Below are the code and all the weights of a small trained network. Each question names an input and a class and asks about switching units off, where a switched-off unit gives its printed mean instead of its output.

import numpy as np


def w(rows, s, z=0):
    codes = np.array(rows[::2]) - 128.0
    scale = np.full(codes.shape[1], s)
    scale[-1] = z or s
    return codes * scale


def f(y):
    return np.maximum(y, 0)


def log_softmax(a):
    a = a - a.max(-1, keepdims=True)
    return a - np.log(np.exp(a).sum(-1, keepdims=True))


def net(x, mask):
    res = np.array(x, float).reshape(1, 7) / 4 @ E
    y = f(res @ A[0][:, :-1].T + A[0][:, -1])
    res = res + np.where(mask, y, B[0][:, -1]) @ B[0][:, :-1]
    return log_softmax(res[-1] @ U[:, :-1].T + U[:, -1])


A, B = {}, {}
E = w([
[142,123,125,117,135,141,126,114,127,109],'x0',
[124,108,134,127,136,134,118,126,118,112],'x1',
[137,127,119,108,128,139,120,112,129,111],'x2',
[243,196,120,219,30,69,14,52,36,116],'x3',
[220,152,115,188,220,171,2,242,204,106],'x4',
[131,72,89,161,42,2,199,203,193,5],'x5',
[145,114,165,134,122,126,142,149,121,135],'x6',
],0.0061)
A[0] = w([
[194,154,97,233,7,75,47,64,42,162,178],'N1',
[131,77,97,138,50,41,141,164,221,25,88],'N2',
[33,73,143,66,182,157,189,154,199,140,144],'N3',
[112,129,118,153,88,83,163,183,163,27,94],'N4',
[61,83,149,91,193,151,186,161,187,161,150],'N5',
[137,185,210,86,196,224,85,90,71,234,103],'N6',
[44,116,139,77,62,72,213,25,48,136,65],'N7',
[143,110,138,123,178,173,104,98,88,241,97],'N8',
[97,169,165,100,162,231,86,89,75,254,95],'N9',
[176,189,127,154,181,138,88,214,174,140,8],'N10',
[176,145,110,184,216,164,48,201,198,89,57],'N11',
[191,176,172,196,107,67,94,41,40,106,164],'N12',
[67,126,126,75,79,103,211,39,28,168,40],'N13',
],0.0058,0.0014)
B[0] = w([
[32,183,223,97,30,195,120,156,196,65,254],'N1',
[114,57,98,214,197,22,228,44,147,111,225],'N2',
[77,199,166,82,75,192,101,170,209,97,234],'N3',
[119,91,148,180,197,83,173,55,183,146,196],'N4',
[80,213,217,84,102,211,84,163,185,66,219],'N5',
[139,117,168,196,182,21,207,52,160,142,245],'N6',
[173,79,73,119,104,145,63,214,3,184,243],'N7',
[113,100,140,161,126,78,169,58,138,120,198],'N8',
[105,130,121,175,203,68,175,49,134,102,237],'N9',
[165,54,60,82,112,155,87,159,83,176,189],'N10',
[200,77,62,88,126,127,37,210,23,212,221],'N11',
[61,188,168,56,107,182,91,169,189,63,220],'N12',
[223,73,75,118,125,126,85,194,51,191,231],'N13',
],0.0062,0.0081)
U = w([
[52,225,187,68,91,229,103,157,220,45,254],'0',
[119,103,124,210,193,2,179,4,156,112,101],'1',
[199,87,53,88,125,149,68,222,8,200,35],'2',
],0.0093,0.00052)

Each question gives the input, the list of numbers given to net, and the class t.
The units are the neurons (one row each of A and B). Each row of codes is followed by its name. A weight is (code - 128) times the scale printed after its matrix; where a second scale follows, it is the last column's (A, B and U).
mask holds one flag per neuron, in row order. A switched-off neuron (its flag False) gives its mean, the last column of its row in B, instead of its output. The means were averaged over made-up inputs and are rounded, as every weight is.
A unit's drop is (log p(t) with every unit on - log p(t) with that unit switched off) / (log p(t) with every unit on - log p(t) with every unit switched off).
The circuit of an input: a set's keep is (log p(t) with only the set's units on - log p(t) with every unit switched off) / (log p(t) with every unit on - log p(t) with every unit switched off). Starting from the 12 units with the biggest drops (on a tie, the unit counted first), units are removed one at a time, each time the one whose removal leaves the highest keep (on an exact tie, the one counted first), for as long as the keep stays at least 0.8.
circuit, biggest first: the units of the circuit, biggest drop first
most important unit: the unit with the biggest drop
top k neurons: the k neurons with the biggest drops, biggest first
drop when u is switched off: that unit's drop, to one decimal
input [2,-8,3,0,-7,4,-6], class 2: most important unit => N7
input [4,5,-2,-5,2,-7,-6], class 1: top 3 neurons => N6, N9, N1
input [-3,-7,-6,-1,-1,-2,-6], class 1: top 3 neurons => N1, N12, N11
input [-1,-1,4,6,-5,-6,1], class 0: top 4 neurons => N1, N12, N2, N4
input [-6,7,-3,7,7,-3,-4], class 0: top 3 neurons => N1, N12, N7
input [6,1,-4,-7,8,0,-4], class 2: top 4 neurons => N11, N1, N10, N12
input [2,-4,8,3,3,-4,-7], class 1: top 4 neurons => N3, N5, N6, N9
input [-2,5,4,-1,2,1,8], class 2: top 3 neurons => N1, N6, N12
input [-8,6,-6,0,5,6,5], class 1: top 3 neurons => N2, N7, N4
input [7,2,-4,5,-7,0,7], class 2: top 2 neurons => N7, N13
input [-3,5,0,-6,6,-8,-3], class 1: top 2 neurons => N6, N9
input [-5,-3,7,1,-7,-6,-2], class 2: top 4 neurons => N7, N13, N2, N4
input [-5,-4,1,3,-2,3,-6], class 0: top 3 neurons => N6, N1, N9
input [-7,4,-7,-2,8,5,-6], class 2: circuit, biggest first => N11
input [-7,1,2,5,-4,-4,-2], class 0: top 2 neurons => N1, N12
input [1,6,6,5,-4,2,7], class 0: top 3 neurons => N1, N12, N11
input [3,7,4,3,0,-3,5], class 0: top 2 neurons => N2, N12
input [0,-5,-2,2,6,3,-4], class 2: drop when N11 is switched off => 0.3
input [-8,4,-6,-1,-6,-5,-8], class 2: drop when N13 is switched off => 1.8
input [-8,3,7,5,4,-8,0], class 1: circuit, biggest first => N6
input [6,0,-8,8,2,7,-4], class 0: drop when N1 is switched off => 1.9
input [2,-1,8,-1,-1,-6,-8], class 1: drop when N10 is switched off => 0.0
